Below are the code and all the weights of a small trained network. Each question names an input and a class and asks about switching units off, where a switched-off unit gives its printed mean instead of its output.

import numpy as np


def w(rows, s, z=0):
    codes = np.array(rows[::2]) - 128.0
    scale = np.full(codes.shape[1], s)
    scale[-1] = z or s
    return codes * scale


def norm(h):
    return h / np.sqrt((h * h).mean(-1, keepdims=True) + 1e-5)


def f(y):
    return y / 2 * (1 + np.tanh(0.7978845608 * (y + 0.044715 * y**3)))


def log_softmax(a):
    a = a - a.max(-1, keepdims=True)
    return a - np.log(np.exp(a).sum(-1, keepdims=True))


def net(x, mask):
    res = np.array(x, float).reshape(1, 4) / 4 @ E
    u = 0
    for l in range(2):
        y = f(norm(res) @ A[l][:, :-1].T + A[l][:, -1])
        res = res + np.where(mask[u : u + 3], y, B[l][:, -1]) @ B[l][:, :-1]
        u += 3
    return log_softmax(norm(res)[-1] @ U[:, :-1].T + U[:, -1])


A, B = {}, {}
E = w([
[1,74,88,62,178],'x0',
[191,46,65,142,141],'x1',
[130,128,126,131,130],'x2',
[80,97,148,176,103],'x3',
],0.0044)
A[0] = w([
[67,71,150,236,85,44],'0.n0',
[203,2,89,131,161,4],'0.n1',
[200,205,72,44,223,57],'0.n2',
],0.006,0.0032)
B[0] = w([
[231,79,248,149,207,173],'0.n0',
[84,187,191,45,21,253],'0.n1',
[112,16,254,233,159,252],'0.n2',
],0.0064,0.0016)
A[1] = w([
[184,1,60,102,18,2],'1.n0',
[198,121,124,179,87,197],'1.n1',
[202,42,197,116,218,41],'1.n2',
],0.0061,0.0052)
B[1] = w([
[58,234,254,81,94,142],'1.n0',
[82,109,80,98,144,253],'1.n1',
[35,111,236,216,167,158],'1.n2',
],0.011,0.0037)
U = w([
[70,204,197,94,52,46],'0',
[137,88,5,184,162,254],'1',
[130,61,238,228,185,64],'2',
],0.014,0.0072)

Each question gives the input, the list of numbers given to net, and the class t.
The units are the neurons (one row each of A and B). Each row of codes is followed by its name. A weight is (code - 128) times the scale printed after its matrix; where a second scale follows, it is the last column's (A, B and U).
mask holds one flag per neuron, layer by layer. A switched-off neuron (its flag False) gives its mean, the last column of its row in B, instead of its output. The means were averaged over made-up inputs and are rounded, as every weight is.
A unit's drop is (log p(t) with every unit on - log p(t) with that unit switched off) / (log p(t) with every unit on - log p(t) with every unit switched off).
The circuit of an input: a set's keep is (log p(t) with only the set's units on - log p(t) with every unit switched off) / (log p(t) with every unit on - log p(t) with every unit switched off). Starting from all 6 units, units are removed one at a time, each time the one whose removal leaves the highest keep (on an exact tie, the one counted first), for as long as the keep stays at least 0.8.
units of the circuit, in order: the units of the circuit, biggest drop first
most important unit: the unit with the biggest drop
top k neurons: the k neurons with the biggest drops, biggest first
top k neurons in layer l: the k neurons of layer l with the biggest drops, biggest first
drop when u is switched off: that unit's drop, to one decimal
input [-7,-1,8,-7], class 1: most important unit => 0.n0
input [7,-4,6,-6], class 1: units of the circuit, in order => 0.n1; 1.n0
input [-2,5,-5,5], class 0: top 2 neurons => 0.n1; 0.n2
input [7,-3,2,0], class 1: units of the circuit, in order => 1.n0; 1.n2
input [-6,7,6,-2], class 0: units of the circuit, in order => 1.n0; 0.n1
input [5,3,-1,6], class 2: top 3 neurons => 0.n0; 1.n1; 1.n2
input [3,6,3,5], class 0: top 3 neurons => 0.n1; 0.n2; 1.n0
input [7,1,-7,-8], class 2: top 3 neurons => 0.n2; 1.n1; 1.n2
input [3,5,2,-5], class 0: top 2 neurons => 0.n1; 0.n0
input [0,-6,4,7], class 2: top 3 neurons => 0.n0; 0.n1; 1.n0
input [-6,-1,-7,-6], class 1: top 2 neurons in layer 1 => 1.n0; 1.n1
input [-6,3,7,4], class 1: top 2 neurons => 0.n2; 1.n1
input [-5,0,7,-8], class 2: top 2 neurons => 0.n2; 1.n2
input [0,7,-7,7], class 0: units of the circuit, in order => 1.n0
input [6,6,7,-7], class 2: top 2 neurons => 0.n2; 1.n1
input [-7,1,-8,-5], class 1: top 2 neurons => 0.n0; 1.n1
input [5,3,-6,-7], class 2: drop when 0.n2 is switched off => 1.7
input [5,1,1,-8], class 2: drop when 0.n2 is switched off => 1.8
input [-5,-2,-2,4], class 1: drop when 0.n2 is switched off => 0.3
input [2,2,8,1], class 0: top neuron in layer 1 => 1.n1
input [-4,4,7,-1], class 0: drop when 1.n0 is switched off => 0.7
